Below is a small trained network, with its code and all its weights. Each question gives an input and a class and asks what happens when units are switched off, that is, made to give their printed mean instead of their output.

import numpy as np


def w(rows, s, z=0):
    codes = np.array(rows[::2]) - 128.0
    scale = np.full(codes.shape[1], s)
    scale[-1] = z or s
    return codes * scale


def norm(h):
    return h / np.sqrt((h * h).mean(-1, keepdims=True) + 1e-5)


def f(y):
    return np.maximum(y, 0)


def log_softmax(a):
    a = a - a.max(-1, keepdims=True)
    return a - np.log(np.exp(a).sum(-1, keepdims=True))


def net(x, mask):
    res = np.array(x, float).reshape(1, 4) / 4 @ E
    u = 0
    for l in range(3):
        y = f(norm(res) @ A[l][:, :-1].T + A[l][:, -1])
        res = res + np.where(mask[u : u + 6], y, B[l][:, -1]) @ B[l][:, :-1]
        u += 6
    return log_softmax(norm(res)[-1] @ U[:, :-1].T + U[:, -1])


A, B = {}, {}
E = w([
[80,71,108,17,210,206,96,97,193,62,132],'x0',
[61,90,245,115,64,94,76,107,107,92,129],'x1',
[125,125,130,132,131,122,131,126,133,130,130],'x2',
[131,203,178,100,254,147,190,179,105,76,152],'x3',
],0.00086)
A[0] = w([
[109,27,56,80,75,210,59,6,229,138,153,83],'0.n0',
[121,65,16,69,156,158,154,63,212,114,151,37],'0.n1',
[140,166,158,80,208,159,140,178,116,82,91,8],'0.n2',
[73,80,183,88,111,157,67,113,139,97,100,29],'0.n3',
[120,146,118,216,72,37,143,159,74,202,62,174],'0.n4',
[166,85,56,166,46,74,75,101,131,190,4,89],'0.n5',
],0.0014,0.0013)
B[0] = w([
[125,139,107,172,212,40,158,238,18,141,32,247],'0.n0',
[180,208,132,156,157,243,70,234,109,249,87,197],'0.n1',
[66,54,100,75,87,146,152,49,196,113,248,168],'0.n2',
[133,120,93,92,214,82,146,54,185,45,141,174],'0.n3',
[141,93,125,46,172,208,123,67,193,73,179,249],'0.n4',
[72,139,158,35,175,254,162,130,203,116,236,228],'0.n5',
],0.0015,0.0019)
A[1] = w([
[67,96,137,62,246,93,94,144,109,26,7,196],'1.n0',
[151,199,178,141,181,105,195,113,125,77,155,91],'1.n1',
[74,140,227,101,146,110,129,112,87,61,145,34],'1.n2',
[91,90,222,150,102,22,119,156,36,105,103,96],'1.n3',
[156,182,96,86,249,117,209,149,161,64,166,195],'1.n4',
[92,204,196,153,135,56,137,168,52,91,105,2],'1.n5',
],0.0015,0.0012)
B[1] = w([
[77,75,105,123,15,88,130,112,165,169,162,242],'1.n0',
[160,124,130,143,133,170,98,162,123,172,81,175],'1.n1',
[137,120,120,97,161,209,72,170,155,169,86,174],'1.n2',
[92,105,90,46,159,135,88,158,183,148,92,167],'1.n3',
[207,179,142,222,63,107,134,98,80,143,119,251],'1.n4',
[140,94,1,128,205,186,146,152,176,173,114,147],'1.n5',
],0.0023,0.0027)
A[2] = w([
[76,108,235,75,108,164,112,94,178,93,203,164],'2.n0',
[157,161,86,118,157,194,188,108,180,133,229,41],'2.n1',
[131,143,139,132,192,143,97,226,128,149,47,88],'2.n2',
[71,98,199,99,90,101,91,100,130,91,141,164],'2.n3',
[174,176,76,133,129,204,189,112,179,151,225,77],'2.n4',
[132,120,251,139,108,171,118,86,151,125,186,253],'2.n5',
],0.0023,0.00062)
B[2] = w([
[235,242,122,246,175,96,209,128,41,119,127,228],'2.n0',
[15,19,177,72,32,5,79,81,166,100,185,214],'2.n1',
[107,132,98,17,172,212,62,166,169,141,51,183],'2.n2',
[183,184,158,207,150,89,226,77,82,66,219,200],'2.n3',
[4,44,197,83,124,60,109,81,131,30,130,251],'2.n4',
[210,197,43,126,223,218,118,232,105,184,21,202],'2.n5',
],0.0015,0.003)
U = w([
[1,14,129,88,65,50,117,59,181,90,187,58],'0',
[241,231,171,228,153,132,187,114,51,106,142,252],'1',
[128,129,76,42,193,248,45,225,173,220,28,224],'2',
],0.0062,2.2e-05)

Each question gives the input, the list of numbers given to net, and the class t.
The units are the neurons (one row each of A and B). Each row of codes is followed by its name. A weight is (code - 128) times the scale printed after its matrix; where a second scale follows, it is the last column's (A, B and U).
mask holds one flag per neuron, layer by layer. A switched-off neuron (its flag False) gives its mean, the last column of its row in B, instead of its output. The means were averaged over made-up inputs and are rounded, as every weight is.
A unit's drop is (log p(t) with every unit on - log p(t) with that unit switched off) / (log p(t) with every unit on - log p(t) with every unit switched off).
The circuit of an input: a set's keep is (log p(t) with only the set's units on - log p(t) with every unit switched off) / (log p(t) with every unit on - log p(t) with every unit switched off). Starting from the 12 units with the biggest drops (on a tie, the unit counted first), units are removed one at a time, each time the one whose removal leaves the highest keep (on an exact tie, the one counted first), for as long as the keep stays at least 0.8.
units of the circuit, in order: the units of the circuit, biggest drop first
most important unit: the unit with the biggest drop
top k neurons: the k neurons with the biggest drops, biggest first
top k neurons in layer l: the k neurons of layer l with the biggest drops, biggest first
drop when u is switched off: that unit's drop, to one decimal
input [-1,2,-2,1], class 2: units of the circuit, in order	(1.n2)
input [6,1,7,7], class 1: units of the circuit, in order	(2.n0 1.n4)
input [1,0,-2,-8], class 2: top 4 neurons	(0.n0 2.n4 2.n1 1.n0)
input [1,-4,2,8], class 0: top 4 neurons	(0.n2 2.n1 2.n4 2.n0)
input [1,6,-5,3], class 1: top 2 neurons in layer 0	(0.n0 0.n3)
input [1,-1,-5,2], class 0: top 2 neurons	(0.n2 0.n0)
input [-4,8,3,1], class 2: top 3 neurons	(1.n2 1.n3 1.n5)
input [-4,8,5,1], class 2: top 2 neurons in layer 0	(0.n2 0.n5)
input [0,8,2,-7], class 1: top 2 neurons	(2.n0 2.n3)
input [-6,0,0,-2], class 0: top 2 neurons	(2.n1 2.n4)
input [-7,-7,-4,-1], class 0: top 2 neurons in layer 0	(0.n0 0.n4)
input [8,-3,4,1], class 0: top 3 neurons in layer 2	(2.n5 2.n1 2.n4)
input [6,0,7,6], class 0: top 2 neurons	(2.n1 2.n4)
input [8,-7,3,3], class 0: most important unit	2.n1
input [7,-6,0,2], class 0: drop when 2.n1 is switched off	0.1
input [2,4,8,6], class 1: drop when 0.n2 is switched off	0.2
